107 136 123  82 149
101  97  96 120 105
117  54  97  65  83
->
107  97  97

110 145
 88  92
115 116
 91  96
 82  86
->
110  92

135  97
 77  79
106 113
 96  51
->
135  79

 96  59
123 163
->
 96 163

 84  85 163  79
102  80 118  66
156  81 115 144
 99  94 161 148
->
 84  80 115 148

141 108
 45 101
 78  96
->
141 101
---
104  97 103 103 108 104  97 100  96 103 104 106  97 105
 95 101  99  92  97  95  95  92  90  97  98  97  96  94
108 123  81 115  78  98  96  84 125  98  86  76  88 119
136  92  83 116  77 113 114  83 117 121  74  79  58 146
 90 110  76 107 100  81  74 110 117  76  88  96 117  98
->
 97 103 103 108 104  97 100  96 103 104 106  97 105 104
101  99  92  97  95  95  92  90  97  98  97  96  94  95
123  81 115  78  98  96  84 125  98  86  76  88 119 108
 92  83 116  77 113 114  83 117 121  74  79  58 146 136
110  76 107 100  81  74 110 117  76  88  96 117  98  90

110  81  99 126  78 105
105 157 114 154  58  47
->
 81  99 126  78 105 110
157 114 154  58  47 105

115  93  96 115  78  94  83  57 102 113 138  76  93 124
 92  93  94 119  80  99  95  45 102 113 131  84 101 113
117  94  97 109  77  92  88  55 107 109 139  79  89 123
 91  85  87 118  79  96  96  48 100 113 135  80 107 117
 93  85  88 119  78 105 104  52  94 110 135  88 102 118
->
 93  96 115  78  94  83  57 102 113 138  76  93 124 115
 93  94 119  80  99  95  45 102 113 131  84 101 113  92
 94  97 109  77  92  88  55 107 109 139  79  89 123 117
 85  87 118  79  96  96  48 100 113 135  80 107 117  91
 85  88 119  78 105 104  52  94 110 135  88 102 118  93

103 104  97  89  87  83  85  70
100  67  65  95  85  64  65  93
120 111 111 122 123 105 114 112
107 111 116 121 124 122 130 127
 92  97 102 106 114 108 103  96
 97 113 107  86  86 106 119 101
110 108 121 147 154 142 123 142
 90 117 114  83  83 110 114  77
 89 122 125  91  95 126 115  78
 91  85  83  89  86  87  97 102
->
104  97  89  87  83  85  70 103
 67  65  95  85  64  65  93 100
111 111 122 123 105 114 112 120
111 116 121 124 122 130 127 107
 97 102 106 114 108 103  96  92
113 107  86  86 106 119 101  97
108 121 147 154 142 123 142 110
117 114  83  83 110 114  77  90
122 125  91  95 126 115  78  89
 85  83  89  86  87  97 102  91

105 150
150 106
 80  99
 94 115
112 100
131 123
 88  82
108 115
103  80
148 128
 75  77
->
150 105
106 150
 99  80
115  94
100 112
123 131
 82  88
115 108
 80 103
128 148
 77  75

126 126  49  53 122 105  68 126  52 117 121  48  45  72  46  55
 69  61 114 155  70 104 156  98 136  93  73 151 106  65  98 138
->
126  49  53 122 105  68 126  52 117 121  48  45  72  46  55 126
 61 114 155  70 104 156  98 136  93  73 151 106  65  98 138  69
---
 92 106  74 111
 97 105 136 117
127 103  46  67
->
 74 111  92 106
136 117  97 105
 46  67 127 103

125  73 121  46  90  96  82  81 124 125
100  62  91 102 152  66  96  37 132  77
->
124 125 125  73 121  46  90  96  82  81
132  77 100  62  91 102 152  66  96  37

 82  84 103  95 100  94 120
 86  71  89 109 134  95 141
108  65  76 109 126  75 119
 72  81 122  96  93  99  80
115 106  91  97  89 106 111
119  64  71 101 111  65 130
105  79 146  83  75  82 127
102  57 100  76 104 100 108
102  51  80  85  63 126 100
 88  84 119  92  94 101 108
 88 149 116 109 152 105  88
105  87  95 101 114 100 102
->
 94 120  82  84 103  95 100
 95 141  86  71  89 109 134
 75 119 108  65  76 109 126
 99  80  72  81 122  96  93
106 111 115 106  91  97  89
 65 130 119  64  71 101 111
 82 127 105  79 146  83  75
100 108 102  57 100  76 104
126 100 102  51  80  85  63
101 108  88  84 119  92  94
105  88  88 149 116 109 152
100 102 105  87  95 101 114

 91 106  89
 90  71 152
119  99  98
 91 101 105
 69  92 129
->
106  89  91
 71 152  90
 99  98 119
101 105  91
 92 129  69

136 113  76  91  59 122
 90 110 115  98 105  93
 88 105 123 129  96  76
 86 107 102 118  85  80
102 101 105  92 102 112
105  89  98  98 119 107
 92  95 118 122 110  77
 84 137 149 156  69 145
->
 59 122 136 113  76  91
105  93  90 110 115  98
 96  76  88 105 123 129
 85  80  86 107 102 118
102 112 102 101 105  92
119 107 105  89  98  98
110  77  92  95 118 122
 69 145  84 137 149 156

 94  64  78 106  95
 96  79  84 116 116
 97  67  79 114 121
 86 125  90 133 108
132 133 144  49 150
->
106  95  94  64  78
116 116  96  79  84
114 121  97  67  79
133 108  86 125  90
 49 150 132 133 144

 85 159 145 117  80  38 150 110  93  90  45 116 109  84
 82 145 104 145  89  63 126  85  46  97 104  85  78 127
->
109  84  85 159 145 117  80  38 150 110  93  90  45 116
 78 127  82 145 104 145  89  63 126  85  46  97 104  85
